Below is a small trained network, with its code and all its weights. Each question gives an input and a class and asks what happens when units are switched off, that is, made to give their printed mean instead of their output.

import numpy as np


def w(rows, s, z=0):
    codes = np.array(rows[::2]) - 128.0
    scale = np.full(codes.shape[1], s)
    scale[-1] = z or s
    return codes * scale


def norm(h):
    return h / np.sqrt((h * h).mean(-1, keepdims=True) + 1e-5)


def f(y):
    return y / 2 * (1 + np.tanh(0.7978845608 * (y + 0.044715 * y**3)))


def log_softmax(a):
    a = a - a.max(-1, keepdims=True)
    return a - np.log(np.exp(a).sum(-1, keepdims=True))


def net(x, mask):
    res = np.array(x, float).reshape(1, 7) / 4 @ E
    u = 0
    for l in range(3):
        y = f(norm(res) @ A[l][:, :-1].T + A[l][:, -1])
        res = res + np.where(mask[u : u + 5], y, B[l][:, -1]) @ B[l][:, :-1]
        u += 5
    return log_softmax(norm(res)[-1] @ U[:, :-1].T + U[:, -1])


A, B = {}, {}
E = w([
[56,144,135,152,1,117,162,132,202,215,164,149],'x0',
[172,92,137,103,186,109,81,68,187,142,38,107],'x1',
[127,101,129,99,147,103,75,150,128,57,49,200],'x2',
[106,103,141,207,176,69,135,154,171,125,133,86],'x3',
[186,166,95,130,99,183,131,65,175,105,109,186],'x4',
[85,103,137,203,147,154,188,153,173,140,158,111],'x5',
[147,119,124,119,158,166,168,79,146,114,127,141],'x6',
],0.0037)
A[0] = w([
[144,107,145,120,136,3,7,143,158,113,43,128,30],'L0N1',
[226,170,85,59,184,173,74,125,47,40,91,171,61],'L0N2',
[103,74,156,200,196,78,146,187,132,103,155,72,2],'L0N3',
[195,130,66,155,150,186,156,25,191,183,102,78,106],'L0N4',
[158,115,115,149,149,80,97,146,118,114,129,103,46],'L0N5',
],0.0034,0.0044)
B[0] = w([
[218,182,87,130,131,96,135,102,100,212,185,23,181],'L0N1',
[176,43,170,94,126,213,158,71,144,26,50,187,254],'L0N2',
[50,174,80,201,188,153,172,173,96,64,124,167,135],'L0N3',
[132,124,253,143,99,182,69,108,172,137,135,151,176],'L0N4',
[115,198,73,201,141,94,158,148,141,129,137,135,97],'L0N5',
],0.0038,0.0026)
A[1] = w([
[155,124,124,144,132,163,160,91,162,79,138,189,182],'L1N1',
[112,138,81,109,116,93,116,192,70,93,136,146,34],'L1N2',
[91,197,98,133,2,154,150,163,97,132,191,183,95],'L1N3',
[86,123,123,193,179,121,161,178,127,101,168,110,4],'L1N4',
[185,142,113,72,172,118,99,101,56,98,123,113,144],'L1N5',
],0.0061,0.0021)
B[1] = w([
[83,100,179,138,88,136,102,146,126,150,127,129,197],'L1N1',
[118,109,174,170,174,151,103,118,194,136,116,132,148],'L1N2',
[183,181,218,83,100,105,2,71,165,196,169,102,253],'L1N3',
[78,117,115,168,166,136,156,164,83,107,124,130,170],'L1N4',
[129,95,115,141,65,150,183,130,162,143,129,120,219],'L1N5',
],0.008,0.0053)
A[2] = w([
[114,138,150,17,44,161,154,86,88,214,180,93,123],'L2N1',
[199,134,169,60,141,226,66,88,79,15,128,207,6],'L2N2',
[156,71,98,128,186,1,43,160,184,67,9,163,23],'L2N3',
[215,189,135,123,154,96,79,19,192,218,155,49,104],'L2N4',
[108,99,191,216,162,154,201,178,94,123,216,19,191],'L2N5',
],0.0041,0.0024)
B[2] = w([
[76,103,144,78,85,84,166,153,98,78,168,153,221],'L2N1',
[84,103,215,242,187,181,138,93,250,128,99,189,178],'L2N2',
[155,172,107,69,2,157,128,112,87,189,215,78,154],'L2N3',
[83,222,148,148,141,109,109,88,94,62,178,227,253],'L2N4',
[175,135,65,99,106,136,32,153,129,186,100,79,203],'L2N5',
],0.0049,0.0053)
U = w([
[81,243,197,92,88,77,59,82,130,172,220,178,179],'0',
[153,222,88,111,220,118,227,148,118,122,128,233,6],'1',
[169,79,77,44,56,127,196,124,92,118,118,102,121],'2',
[145,78,188,132,111,202,161,58,195,75,69,223,178],'3',
[203,213,46,128,125,77,133,66,120,130,137,102,42],'4',
[141,221,92,122,189,126,192,130,107,109,126,198,3],'5',
[125,124,84,172,161,143,64,181,117,204,132,46,167],'6',
[36,128,41,189,254,94,192,181,70,55,106,146,104],'7',
],0.0097,0.0054)

Each question gives the input, the list of numbers given to net, and the class t.
The units are the neurons (one row each of A and B). Each row of codes is followed by its name. A weight is (code - 128) times the scale printed after its matrix; where a second scale follows, it is the last column's (A, B and U).
mask holds one flag per neuron, layer by layer. A switched-off neuron (its flag False) gives its mean, the last column of its row in B, instead of its output. The means were averaged over made-up inputs and are rounded, as every weight is.
A unit's drop is (log p(t) with every unit on - log p(t) with that unit switched off) / (log p(t) with every unit on - log p(t) with every unit switched off).
The circuit of an input: a set's keep is (log p(t) with only the set's units on - log p(t) with every unit switched off) / (log p(t) with every unit on - log p(t) with every unit switched off). Starting from the 12 units with the biggest drops (on a tie, the unit counted first), units are removed one at a time, each time the one whose removal leaves the highest keep (on an exact tie, the one counted first), for as long as the keep stays at least 0.8.
units of the circuit, in order: the units of the circuit, biggest drop first
k most important neurons: the k neurons with the biggest drops, biggest first
top k neurons in layer l: the k neurons of layer l with the biggest drops, biggest first
drop when u is switched off: that unit's drop, to one decimal
input [-5,-7,6,-4,-8,8,4], class 7: top 2 neurons in layer 1 : [L1N3; L1N4]
input [4,4,1,-2,2,-8,6], class 3: units of the circuit, in order : [L1N3]
input [2,6,3,7,3,-7,-2], class 4: units of the circuit, in order : [L1N3; L0N1]
input [-4,2,-1,3,-1,8,6], class 6: 2 most important neurons : [L2N5; L2N4]
input [-3,4,-3,0,-1,-1,-4], class 4: units of the circuit, in order : [L1N3; L1N1]
input [-7,-8,-6,-8,-8,8,1], class 6: 3 most important neurons : [L2N5; L1N4; L2N4]
input [5,8,-4,6,-1,7,-5], class 6: units of the circuit, in order : [L1N3; L2N5]
input [-1,1,5,5,5,-1,-6], class 2: 2 most important neurons : [L1N3; L1N5]
input [0,2,7,7,-7,-7,3], class 4: 2 most important neurons : [L1N3; L0N1]
input [-2,5,8,-1,0,7,-2], class 2: 2 most important neurons : [L1N3; L2N3]
input [8,5,3,-7,8,5,3], class 0: units of the circuit, in order : [L0N2; L1N3]
input [4,-2,-3,3,-6,5,0], class 6: units of the circuit, in order : [L1N4; L2N5]
input [3,-8,-6,4,-7,8,7], class 6: 3 most important neurons : [L1N4; L2N5; L2N4]
input [0,6,6,-6,3,-3,-7], class 3: 2 most important neurons : [L0N2; L2N2]
input [-4,-5,6,-2,0,5,-7], class 6: most important neuron : [L2N4]
input [-4,4,-2,2,-4,7,-1], class 7: 3 most important neurons : [L1N4; L1N3; L0N3]
input [-7,4,-8,-5,-2,3,0], class 3: top 3 neurons in layer 0 : [L0N4; L0N1; L0N2]
input [-2,4,4,3,1,-7,-7], class 2: 3 most important neurons : [L1N3; L1N5; L0N2]
input [0,8,1,4,-3,-8,1], class 4: 4 most important neurons : [L1N3; L0N1; L1N1; L1N5]
input [-5,-8,-3,6,1,-7,-5], class 6: most important neuron : [L1N4]
input [-2,7,1,-7,2,-8,-5], class 3: 2 most important neurons : [L2N2; L0N2]
input [-8,-7,0,-7,-4,-7,6], class 3: drop when L0N4 is switched off : 0.0
input [6,2,5,0,-7,8,2], class 7: drop when L1N4 is switched off : 0.2
input [-1,3,-2,-3,-1,-1,1], class 3: drop when L1N3 is switched off : 0.1
